Below are the code and all the weights of a small trained network. Each question names an input and a class and asks about switching units off, where a switched-off unit gives its printed mean instead of its output.

import numpy as np


def w(rows, s, z=0):
    codes = np.array(rows[::2]) - 128.0
    scale = np.full(codes.shape[1], s)
    scale[-1] = z or s
    return codes * scale


def f(y):
    return y / 2 * (1 + np.tanh(0.7978845608 * (y + 0.044715 * y**3)))


def log_softmax(a):
    a = a - a.max(-1, keepdims=True)
    return a - np.log(np.exp(a).sum(-1, keepdims=True))


def net(x, mask):
    res = np.array(x, float).reshape(1, 8) / 4 @ E
    y = f(res @ A[0][:, :-1].T + A[0][:, -1])
    res = res + np.where(mask, y, B[0][:, -1]) @ B[0][:, :-1]
    return log_softmax(res[-1] @ U[:, :-1].T + U[:, -1])


A, B = {}, {}
E = w([
[168,54,187,127,59],'x0',
[126,131,129,128,125],'x1',
[129,129,128,130,125],'x2',
[173,103,130,223,197],'x3',
[218,89,32,119,82],'x4',
[131,123,127,121,135],'x5',
[1,21,55,222,142],'x6',
[128,123,124,124,130],'x7',
],0.006)
A[0] = w([
[82,184,115,43,44,81],'neuron 1',
[90,124,125,52,82,13],'neuron 2',
[193,170,160,79,169,70],'neuron 3',
[187,194,169,146,90,32],'neuron 4',
[173,112,62,121,107,2],'neuron 5',
[91,229,236,162,124,149],'neuron 6',
[193,70,212,143,109,165],'neuron 7',
[229,153,176,254,186,54],'neuron 8',
[207,172,27,137,72,156],'neuron 9',
[127,228,39,121,209,55],'neuron 10',
],0.0091,0.0049)
B[0] = w([
[129,130,79,63,154,220],'neuron 1',
[79,63,97,62,177,132],'neuron 2',
[27,145,87,187,104,210],'neuron 3',
[33,69,107,188,112,171],'neuron 4',
[62,56,190,89,158,128],'neuron 5',
[162,135,178,156,174,254],'neuron 6',
[152,148,134,107,61,219],'neuron 7',
[115,97,66,19,175,193],'neuron 8',
[145,160,194,166,193,254],'neuron 9',
[157,77,150,85,4,187],'neuron 10',
],0.026,0.0043)
U = w([
[47,51,66,205,102,96],'0',
[139,102,64,37,163,27],'1',
[150,152,127,116,106,252],'2',
[148,98,174,70,11,40],'3',
[156,148,106,131,124,228],'4',
[154,141,114,125,130,207],'5',
[135,101,194,128,171,3],'6',
],0.011,0.0074)

Each question gives the input, the list of numbers given to net, and the class t.
The units are the neurons (one row each of A and B). Each row of codes is followed by its name. A weight is (code - 128) times the scale printed after its matrix; where a second scale follows, it is the last column's (A, B and U).
mask holds one flag per neuron, in row order. A switched-off neuron (its flag False) gives its mean, the last column of its row in B, instead of its output. The means were averaged over made-up inputs and are rounded, as every weight is.
A unit's drop is (log p(t) with every unit on - log p(t) with that unit switched off) / (log p(t) with every unit on - log p(t) with every unit switched off).
The circuit of an input: a set's keep is (log p(t) with only the set's units on - log p(t) with every unit switched off) / (log p(t) with every unit on - log p(t) with every unit switched off). Starting from all 10 units, units are removed one at a time, each time the one whose removal leaves the highest keep (on an exact tie, the one counted first), for as long as the keep stays at least 0.8.
circuit, biggest first: the units of the circuit, biggest drop first
top k neurons: the k neurons with the biggest drops, biggest first
drop of u: that unit's drop, to one decimal
input [-4,-2,5,-6,-5,5,-1,-8], class 1: top 4 neurons	neuron 1; neuron 9; neuron 2; neuron 7
input [0,0,0,-5,8,7,-5,8], class 6: top 3 neurons	neuron 9; neuron 5; neuron 8
input [5,1,3,3,4,-2,-8,-2], class 0: circuit, biggest first	neuron 4
input [-2,5,2,3,-8,-3,5,1], class 6: top 3 neurons	neuron 6; neuron 3; neuron 7
input [5,1,0,1,7,2,-3,5], class 6: top 4 neurons	neuron 9; neuron 5; neuron 10; neuron 1
input [8,4,0,0,4,-8,5,-1], class 3: circuit, biggest first	neuron 7; neuron 3
input [1,0,-2,-6,8,5,5,2], class 6: circuit, biggest first	neuron 9; neuron 5
input [-7,7,6,-5,-6,3,-2,-8], class 3: top 3 neurons	neuron 10; neuron 9; neuron 8
input [-5,3,3,-1,1,-4,2,1], class 3: circuit, biggest first	neuron 10; neuron 3
input [-7,-3,-3,0,6,-5,4,1], class 3: top 3 neurons	neuron 10; neuron 6; neuron 3
input [0,2,5,-2,-4,6,-6,-6], class 0: circuit, biggest first	neuron 3; neuron 4
input [1,5,7,8,-5,0,-3,-8], class 1: top 2 neurons	neuron 8; neuron 9
input [8,-3,-7,-8,-2,5,-1,-5], class 1: top 3 neurons	neuron 1; neuron 2; neuron 10
input [-4,-3,-1,6,3,-1,-8,4], class 0: top 2 neurons	neuron 3; neuron 4
input [7,-7,4,1,-5,-4,0,-2], class 3: circuit, biggest first	neuron 7
input [4,-5,-7,-7,-1,-1,-7,-5], class 0: circuit, biggest first	neuron 4; neuron 3
input [7,-5,3,0,1,-2,2,2], class 3: top 2 neurons	neuron 7; neuron 9
input [-7,4,3,-8,7,-7,-5,-7], class 1: top 4 neurons	neuron 1; neuron 2; neuron 6; neuron 7
input [2,7,-7,8,-6,4,-1,0], class 1: top 2 neurons	neuron 8; neuron 9
input [-7,1,-3,6,6,6,1,1], class 3: circuit, biggest first	neuron 10
input [7,7,5,2,8,-8,-8,2], class 0: drop of neuron 5	0.0
input [6,-8,-7,5,-8,7,5,-1], class 4: drop of neuron 4	0.2
input [4,-1,3,-1,8,-2,0,-5], class 6: drop of neuron 10	0.1
